Below is a small trained network, with its code and all its weights. Each question gives an input and a target symbol and asks what happens when units are switched off, that is, made to give their printed mean instead of their output.

import numpy as np


def w(rows, s, z=0):
    codes = np.array(rows[::2]) - 128.0
    scale = np.full(codes.shape[1], s)
    scale[-1] = z or s
    return codes * scale


def softmax(a):
    e = np.exp(a - a.max(-1, keepdims=True))
    return e / e.sum(-1, keepdims=True)


def log_softmax(a):
    a = a - a.max(-1, keepdims=True)
    return a - np.log(np.exp(a).sum(-1, keepdims=True))


def net(x, mask):
    ids = ['ΓΔΩθξπ'.index(c) for c in x.split()]
    T = len(ids)
    res = E[ids] + P[:T]
    u = 0
    for l in range(3):
        r = res
        for j in range(2):
            rows = slice(4 * j, 4 * j + 4)
            q, k, v = (r @ M[l][rows].T for M in (Q, K, V))
            z = softmax(np.where(np.tri(T) > 0, q @ k.T / 4**0.5, -1e9)) @ v
            o = O[l][rows]
            res = res + np.where(mask[u + j], z, o[:, -1]) @ o[:, :-1]
        u += 2
    return log_softmax(res[-1] @ U[:, :-1].T + U[:, -1])


Q, K, V, O = {}, {}, {}, {}
E = w([
[97,132,2,183,134,162,89,120],'Γ',
[162,197,139,208,178,89,59,84],'Δ',
[203,100,129,202,86,127,180,152],'Ω',
[147,155,145,195,115,162,118,185],'θ',
[174,139,116,136,159,98,111,187],'ξ',
[178,172,129,127,144,168,163,168],'π',
],0.016)
P = w([
[86,107,123,151,210,142,228,101],'0',
[133,58,89,77,115,140,83,147],'1',
[198,6,218,127,193,194,93,52],'2',
[41,129,132,188,113,81,115,212],'3',
[137,123,93,70,53,147,85,136],'4',
[199,66,170,95,167,193,109,27],'5',
[41,161,155,177,75,60,81,254],'6',
[151,187,83,90,8,153,96,127],'7',
[219,124,144,90,127,190,146,13],'8',
[30,160,172,207,91,35,83,220],'9',
],0.013)
Q[0] = w([
[224,178,143,115,162,234,61,83],'L0H0',
[182,113,161,12,140,147,40,127],'L0H0',
[123,224,127,81,177,183,53,139],'L0H0',
[33,83,125,70,2,55,147,62],'L0H0',
[166,91,111,209,116,134,119,156],'L0H1',
[46,190,128,91,113,113,167,173],'L0H1',
[140,200,146,116,180,157,141,152],'L0H1',
[192,68,51,159,54,130,163,119],'L0H1',
],0.01)
K[0] = w([
[161,177,108,109,5,130,75,136],'L0H0',
[131,111,116,83,102,115,59,151],'L0H0',
[122,179,140,123,123,165,74,139],'L0H0',
[103,41,150,120,163,130,102,116],'L0H0',
[139,157,145,116,91,104,96,149],'L0H1',
[103,113,131,157,139,154,132,143],'L0H1',
[148,168,144,122,168,127,137,138],'L0H1',
[118,171,109,101,92,121,124,134],'L0H1',
],0.015)
V[0] = w([
[94,54,149,129,156,60,155,172],'L0H0',
[178,126,141,105,186,135,198,80],'L0H0',
[148,91,80,191,60,55,161,165],'L0H0',
[254,68,58,103,60,72,115,110],'L0H0',
[143,61,153,162,140,109,197,158],'L0H1',
[92,166,134,190,112,104,93,242],'L0H1',
[84,168,127,111,3,198,125,110],'L0H1',
[4,143,148,129,231,96,203,179],'L0H1',
],0.0063)
O[0] = w([
[53,193,48,131,156,106,187,157,17],'L0H0',
[162,240,152,151,251,191,113,125,142],'L0H0',
[85,113,117,56,91,96,128,80,186],'L0H0',
[185,147,4,35,118,14,214,1,185],'L0H0',
[153,117,135,185,12,71,168,101,141],'L0H1',
[127,199,132,55,114,51,119,116,254],'L0H1',
[151,155,133,126,193,169,15,124,50],'L0H1',
[144,107,3,149,139,29,198,97,16],'L0H1',
],0.0065,0.0029)
Q[1] = w([
[98,84,150,145,172,135,151,106],'L1H0',
[77,114,124,113,152,54,121,174],'L1H0',
[124,187,131,117,139,79,134,166],'L1H0',
[192,61,128,71,93,252,135,110],'L1H0',
[255,154,126,168,130,158,152,97],'L1H1',
[145,146,135,186,132,79,125,115],'L1H1',
[115,167,114,135,82,108,164,146],'L1H1',
[77,73,124,139,123,152,133,140],'L1H1',
],0.012)
K[1] = w([
[99,127,118,120,139,51,144,131],'L1H0',
[102,80,139,151,207,141,100,165],'L1H0',
[110,118,175,162,143,135,158,109],'L1H0',
[155,181,144,9,66,159,54,91],'L1H0',
[137,156,130,90,81,94,71,151],'L1H1',
[136,158,160,91,110,162,157,156],'L1H1',
[150,190,153,145,133,102,124,137],'L1H1',
[105,93,126,147,115,132,161,87],'L1H1',
],0.014)
V[1] = w([
[121,114,101,87,169,142,149,90],'L1H0',
[220,159,131,86,165,39,71,95],'L1H0',
[119,161,93,72,136,189,179,132],'L1H0',
[126,89,90,102,118,90,118,253],'L1H0',
[97,122,83,122,146,203,178,120],'L1H1',
[39,113,142,168,143,50,105,103],'L1H1',
[156,89,98,89,104,127,74,81],'L1H1',
[94,112,172,130,148,126,128,188],'L1H1',
],0.0079)
O[1] = w([
[117,187,95,62,174,96,107,108,158],'L1H0',
[2,124,137,54,105,223,180,150,143],'L1H0',
[180,176,66,114,186,118,82,152,241],'L1H0',
[123,232,94,180,128,235,200,163,81],'L1H0',
[86,46,82,114,132,118,163,135,118],'L1H1',
[167,106,93,140,150,65,79,137,21],'L1H1',
[180,233,132,203,89,118,184,90,4],'L1H1',
[131,139,80,99,108,93,139,121,84],'L1H1',
],0.0075,0.0021)
Q[2] = w([
[124,141,94,111,98,138,126,93],'L2H0',
[30,200,139,130,128,100,158,251],'L2H0',
[175,98,135,121,93,131,107,115],'L2H0',
[195,64,133,109,132,144,134,91],'L2H0',
[106,78,135,144,75,120,120,104],'L2H1',
[54,160,118,101,139,109,166,207],'L2H1',
[198,108,48,77,135,207,165,89],'L2H1',
[114,147,97,113,66,167,114,144],'L2H1',
],0.011)
K[2] = w([
[150,185,185,123,129,108,154,148],'L2H0',
[150,67,114,213,220,122,202,85],'L2H0',
[137,153,168,131,103,111,111,96],'L2H0',
[99,189,95,139,74,142,54,137],'L2H0',
[109,98,98,196,80,176,117,142],'L2H1',
[122,145,55,118,133,83,160,152],'L2H1',
[187,254,135,94,70,160,68,94],'L2H1',
[121,125,110,97,94,177,93,209],'L2H1',
],0.0091)
V[2] = w([
[195,124,154,112,28,245,70,166],'L2H0',
[124,93,165,100,84,34,128,238],'L2H0',
[57,186,121,158,179,113,44,70],'L2H0',
[197,105,138,2,170,150,195,67],'L2H0',
[100,67,169,61,118,159,46,131],'L2H1',
[35,167,140,125,211,151,157,189],'L2H1',
[155,22,79,122,148,177,119,95],'L2H1',
[169,92,88,151,133,164,55,122],'L2H1',
],0.0078)
O[2] = w([
[146,183,132,207,164,45,152,196,30],'L2H0',
[28,158,140,150,109,128,190,176,159],'L2H0',
[241,104,120,165,37,175,95,141,88],'L2H0',
[160,150,143,17,214,148,109,179,139],'L2H0',
[98,98,182,112,177,178,102,156,77],'L2H1',
[181,241,136,116,138,254,175,122,94],'L2H1',
[145,155,124,106,183,50,85,156,255],'L2H1',
[189,106,148,156,219,88,160,73,187],'L2H1',
],0.0076,0.0072)
U = w([
[255,186,40,154,38,99,110,78,95],'Γ',
[141,84,162,135,71,183,100,92,169],'Δ',
[131,169,109,75,85,51,140,57,3],'Ω',
[136,186,67,240,88,105,170,173,163],'θ',
[156,235,48,121,34,165,155,71,243],'ξ',
[205,194,94,156,197,148,103,160,90],'π',
],0.0053,0.0032)

Each question gives the input, a string of symbols that net reads in full, and the target symbol t.
The units are the heads (4 rows each of Q, K, V and O). Each row of codes is followed by its name. A weight is (code - 128) times the scale printed after its matrix; where a second scale follows, it is the last column's (O and U).
mask holds one flag per head, layer by layer. A switched-off head (its flag False) gives its mean, the last column of its rows in O, instead of its output. The means were averaged over made-up inputs and are rounded, as every weight is.
A unit's drop is (log p(t) with every unit on - log p(t) with that unit switched off) / (log p(t) with every unit on - log p(t) with every unit switched off).
The circuit of an input: a set's keep is (log p(t) with only the set's units on - log p(t) with every unit switched off) / (log p(t) with every unit on - log p(t) with every unit switched off). Starting from all 6 units, units are removed one at a time, each time the one whose removal leaves the highest keep (on an exact tie, the one counted first), for as long as the keep stays at least 0.8.
units of the circuit, in order: the units of the circuit, biggest drop first
most important unit: the unit with the biggest drop
heads that matter: for each layer, one digit per head in row order, 1 if its drop is at least 0.15 and else 0, layers parted by /
input Δ Ω Ω Δ, target Δ: units of the circuit, in order -> [L2H0, L0H1, L1H0, L0H0]
input Ω π Ω Γ, target Ω: units of the circuit, in order -> [L0H1, L1H0, L2H0, L2H1]
input θ ξ Δ Δ π Δ Δ Ω, target θ: units of the circuit, in order -> [L2H0, L0H1, L1H0]
input Δ π π π θ ξ π ξ Δ, target ξ: most important unit -> L1H0
input Δ θ θ Δ θ Δ Ω θ π, target θ: heads that matter -> 00 / 00 / 10
input ξ θ Δ, target θ: heads that matter -> 00 / 10 / 10
input Ω Γ Γ θ Ω Δ Δ Δ Γ, target Δ: units of the circuit, in order -> [L1H0, L2H1]
input π Δ Γ θ π π Δ Ω θ, target Ω: units of the circuit, in order -> [L0H0, L1H0]
input ξ Δ π Γ π π Ω Ω Ω θ, target ξ: heads that matter -> 01 / 00 / 11
input π θ Γ, target θ: units of the circuit, in order -> [L2H0, L1H0]
input Δ Ω Γ π Γ Δ, target Γ: heads that matter -> 01 / 01 / 10
input Δ Ω Ω π Ω π Γ π θ, target π: units of the circuit, in order -> [L2H0, L0H0, L1H0]
input Γ Ω Δ Ω Γ Δ ξ, target Γ: units of the circuit, in order -> [L2H0, L1H0]
input Γ ξ π ξ Γ ξ θ Γ, target Δ: most important unit -> L0H0
input Γ π ξ Δ Γ Δ Δ, target Γ: units of the circuit, in order -> [L1H0, L2H0, L0H1]
input Δ Ω Δ, target Ω: units of the circuit, in order -> [L0H0, L1H0]
input Δ Δ Γ Δ π Δ, target π: heads that matter -> 01 / 10 / 10
input Δ π θ π, target Δ: heads that matter -> 00 / 11 / 10
input Γ π Γ θ π ξ π, target Γ: units of the circuit, in order -> [L1H0, L2H0]
input Γ Ω Ω Δ ξ π, target ξ: units of the circuit, in order -> [L1H0, L2H1, L1H1]
input π Γ θ, target Γ: units of the circuit, in order -> [L2H0, L1H0, L0H0]
input Δ θ ξ, target θ: most important unit -> L2H0
input Ω Γ θ ξ π Ω Δ, target Ω: units of the circuit, in order -> [L2H0, L0H1, L2H1]
input θ π Δ θ Γ Ω π Ω π, target Ω: units of the circuit, in order -> [L0H0, L1H0]
input Δ Γ Δ π Γ ξ Ω ξ Δ, target ξ: heads that matter -> 11 / 11 / 01
input π Γ Γ Γ Δ ξ θ θ, target Δ: heads that matter -> 11 / 10 / 01
input ξ Ω θ Γ π π Γ, target ξ: most important unit -> L2H1
input Ω ξ π, target ξ: heads that matter -> 10 / 11 / 01
input π Δ Δ Δ Δ ξ, target Δ: heads that matter -> 00 / 10 / 01
input ξ Δ θ θ Δ π Ω, target ξ: heads that matter -> 01 / 00 / 11
